Below is a small trained network, with its code and all its weights. Each question gives an input and a target symbol and asks what happens when units are switched off, that is, made to give their printed mean instead of their output.

import numpy as np


def w(rows, s, z=0):
    codes = np.array(rows[::2]) - 128.0
    scale = np.full(codes.shape[1], s)
    scale[-1] = z or s
    return codes * scale


def norm(h):
    return h / np.sqrt((h * h).mean(-1, keepdims=True) + 1e-5)


def f(y):
    return np.maximum(y, 0)


def softmax(a):
    e = np.exp(a - a.max(-1, keepdims=True))
    return e / e.sum(-1, keepdims=True)


def log_softmax(a):
    a = a - a.max(-1, keepdims=True)
    return a - np.log(np.exp(a).sum(-1, keepdims=True))


def net(x, mask):
    ids = ['αδεθλξπσφψ'.index(c) for c in x.split()]
    T = len(ids)
    res = E[ids] + P[:T]
    u = 0
    for l in range(2):
        r = norm(res)
        for j in range(2):
            rows = slice(2 * j, 2 * j + 2)
            q, k, v = (r @ M[l][rows].T for M in (Q, K, V))
            z = softmax(np.where(np.tri(T) > 0, q @ k.T / 2**0.5, -1e9)) @ v
            o = O[l][rows]
            res = res + np.where(mask[u + j], z, o[:, -1]) @ o[:, :-1]
        u += 2
        y = f(norm(res) @ A[l][:, :-1].T + A[l][:, -1])
        res = res + np.where(mask[u : u + 4], y, B[l][:, -1]) @ B[l][:, :-1]
        u += 4
    return log_softmax(norm(res)[-1] @ U[:, :-1].T + U[:, -1])


Q, K, V, O, A, B = {}, {}, {}, {}, {}, {}
E = w([
[150,94,152,94,180,155,139,98,170,166,118],'α',
[128,152,149,78,150,85,98,161,137,203,132],'δ',
[109,83,88,101,134,146,146,148,177,149,98],'ε',
[138,131,200,104,180,129,144,141,173,88,96],'θ',
[170,99,117,84,151,181,113,167,90,104,146],'λ',
[82,80,98,121,186,162,71,143,147,127,85],'ξ',
[100,185,106,66,143,187,90,111,145,135,150],'π',
[197,114,120,159,188,253,178,118,86,118,225],'σ',
[111,102,158,104,118,174,113,90,79,168,143],'φ',
[56,125,150,147,103,118,152,101,160,133,108],'ψ',
],0.027)
P = w([
[109,185,24,170,97,143,141,148,83,183,7],'0',
[117,150,99,130,122,118,130,110,85,150,59],'1',
[105,133,111,117,119,125,124,92,89,137,112],'2',
[108,119,123,113,120,127,124,87,101,118,152],'3',
[107,111,141,120,115,130,121,89,112,99,188],'4',
[116,104,166,129,104,133,118,96,124,79,224],'5',
[110,91,169,121,123,125,108,98,140,79,249],'6',
],0.011)
Q[0] = w([
[73,82,230,11,166,254,91,57,211,157,180],'0.h1',
[176,133,153,137,128,110,180,98,130,123,126],'0.h1',
[186,132,133,208,89,120,108,139,121,121,60],'0.h2',
[100,62,161,131,144,134,83,106,141,84,89],'0.h2',
],0.0079)
K[0] = w([
[89,40,169,119,105,121,69,136,185,84,231],'0.h1',
[112,121,61,213,181,152,186,227,120,184,166],'0.h1',
[83,152,96,135,178,132,182,112,15,125,19],'0.h2',
[81,254,95,111,176,193,68,81,166,116,123],'0.h2',
],0.0056)
V[0] = w([
[74,112,84,128,223,126,46,140,154,139,142],'0.h1',
[162,145,139,81,151,143,113,157,139,107,151],'0.h1',
[125,1,140,131,134,112,179,94,87,102,39],'0.h2',
[151,170,151,116,155,132,128,65,175,149,138],'0.h2',
],0.0081)
O[0] = w([
[216,78,205,125,70,97,100,84,109,35,152,252],'0.h1',
[130,138,43,79,113,88,230,61,108,52,135,110],'0.h1',
[201,187,28,191,92,85,47,124,178,201,255,98],'0.h2',
[92,194,183,190,131,50,65,137,58,82,118,217],'0.h2',
],0.0096,0.0043)
A[0] = w([
[120,117,147,157,161,89,177,78,253,136,140,133],'0.n1',
[163,101,134,179,207,160,175,114,69,122,158,173],'0.n2',
[51,123,208,98,153,49,110,199,70,176,144,250],'0.n3',
[211,222,180,210,185,100,204,209,176,47,53,83],'0.n4',
],0.0066,0.0022)
B[0] = w([
[100,143,10,119,166,142,32,144,13,224,77,197],'0.n1',
[11,171,99,213,100,66,125,232,102,176,20,189],'0.n2',
[213,81,78,77,162,133,137,158,98,130,137,254],'0.n3',
[103,94,38,254,64,112,17,137,102,187,208,173],'0.n4',
],0.0077,0.0055)
Q[1] = w([
[124,172,161,83,97,108,160,128,186,112,99],'1.h1',
[167,218,163,153,153,147,153,129,180,107,81],'1.h1',
[99,176,88,104,254,221,166,133,160,111,154],'1.h2',
[189,223,126,175,62,117,162,115,174,168,153],'1.h2',
],0.0088)
K[1] = w([
[192,144,51,124,113,31,84,192,81,195,154],'1.h1',
[137,202,67,17,69,132,145,148,139,212,127],'1.h1',
[102,51,92,195,142,48,125,125,101,193,141],'1.h2',
[167,146,37,161,111,126,69,105,151,143,2],'1.h2',
],0.0083)
V[1] = w([
[111,120,100,64,80,153,56,109,156,108,99],'1.h1',
[164,27,173,211,148,172,166,108,163,66,112],'1.h1',
[54,145,119,78,124,118,119,66,137,100,84],'1.h2',
[122,205,80,219,181,254,91,87,198,68,102],'1.h2',
],0.0078)
O[1] = w([
[205,70,177,191,63,146,130,139,162,78,161,255],'1.h1',
[64,98,96,119,145,161,57,71,124,111,141,61],'1.h1',
[131,125,78,89,85,121,94,170,74,143,203,161],'1.h2',
[175,79,132,137,156,135,170,117,52,169,254,153],'1.h2',
],0.014,0.003)
A[1] = w([
[165,214,211,168,134,237,145,50,88,132,149,5],'1.n1',
[69,62,119,139,68,141,213,2,59,110,35,79],'1.n2',
[39,202,105,185,218,150,182,36,52,45,154,65],'1.n3',
[87,172,94,171,187,137,144,124,155,231,185,157],'1.n4',
],0.007,0.0026)
B[1] = w([
[59,102,91,147,152,118,27,177,162,193,96,203],'1.n1',
[212,100,111,133,149,60,196,113,202,123,121,220],'1.n2',
[126,53,2,99,132,84,107,62,117,83,81,210],'1.n3',
[32,139,137,80,124,155,180,93,147,38,119,255],'1.n4',
],0.013,0.0048)
U = w([
[118,188,73,164,109,30,70,167,61,103,188,165],'α',
[138,181,171,83,93,188,120,49,91,82,218,132],'δ',
[50,93,138,117,169,215,52,227,92,189,94,2],'ε',
[59,146,36,85,208,108,153,90,108,120,143,136],'θ',
[174,91,56,96,111,103,186,132,249,138,145,82],'λ',
[182,117,131,111,233,66,173,44,135,181,138,199],'ξ',
[128,159,109,143,107,76,109,201,170,127,36,160],'π',
[56,137,169,167,86,103,233,138,165,99,105,185],'σ',
[195,82,127,141,130,163,228,202,15,108,135,153],'φ',
[154,89,179,148,108,165,59,85,209,88,207,106],'ψ',
],0.011,0.0033)

Each question gives the input, a string of symbols that net reads in full, and the target symbol t.
The units are the heads (2 rows each of Q, K, V and O) and the neurons (one row each of A and B). Each row of codes is followed by its name. A weight is (code - 128) times the scale printed after its matrix; where a second scale follows, it is the last column's (O, A, B and U).
mask holds one flag per unit, layer by layer, with each layer's heads first. A switched-off unit (its flag False) gives its mean, the last column of its rows in O or B, instead of its output. The means were averaged over made-up inputs and are rounded, as every weight is.
A unit's drop is (log p(t) with every unit on - log p(t) with that unit switched off) / (log p(t) with every unit on - log p(t) with every unit switched off).
The circuit of an input: a set's keep is (log p(t) with only the set's units on - log p(t) with every unit switched off) / (log p(t) with every unit on - log p(t) with every unit switched off). Starting from all 12 units, units are removed one at a time, each time the one whose removal leaves the highest keep (on an exact tie, the one counted first), for as long as the keep stays at least 0.8.
circuit, biggest first: the units of the circuit, biggest drop first
most important unit: the unit with the biggest drop
heads that matter: for each layer, one digit per head in row order, 1 if its drop is at least 0.15 and else 0, layers parted by /
input ξ π φ ψ θ θ α, target θ: most important unit => 0.h2
input π σ ψ ψ δ, target ε: heads that matter => 11 / 10
input δ φ θ ψ π, target ε: circuit, biggest first => (1.n1, 0.h2)
input θ ψ ξ θ σ ε φ, target θ: circuit, biggest first => (1.h1, 0.h2)
input ψ ψ ξ ε, target ψ: circuit, biggest first => (0.h1, 1.h1)
input σ ε π α θ ψ θ, target ε: circuit, biggest first => (0.h2, 0.n4, 0.h1, 1.h1)
input π α ε φ ε, target π: heads that matter => 00 / 01
input ψ λ ψ σ λ λ π, target λ: heads that matter => 11 / 00
input ξ ψ α λ, target ψ: heads that matter => 11 / 10
input φ σ α ψ ε, target θ: circuit, biggest first => (1.h1, 0.n1)
input π ψ δ, target ε: circuit, biggest first => (0.h2, 1.n2)
input ψ φ π, target π: circuit, biggest first => (1.h1, 1.h2)
input π π ψ π ε, target φ: heads that matter => 00 / 01
input σ α φ ψ φ, target θ: circuit, biggest first => (0.h2, 1.h1)
input ψ λ ξ, target ψ: heads that matter => 00 / 00
input λ δ α ψ, target π: heads that matter => 10 / 01
input α ψ π φ, target φ: most important unit => 0.n2
input δ ψ θ φ, target π: heads that matter => 00 / 01
input α π ψ ε σ ε, target ξ: heads that matter => 01 / 01
input φ δ σ π, target ξ: most important unit => 0.h2
input σ φ δ π σ θ ψ, target θ: heads that matter => 00 / 10
input ξ ψ π ψ ε, target ε: heads that matter => 11 / 01
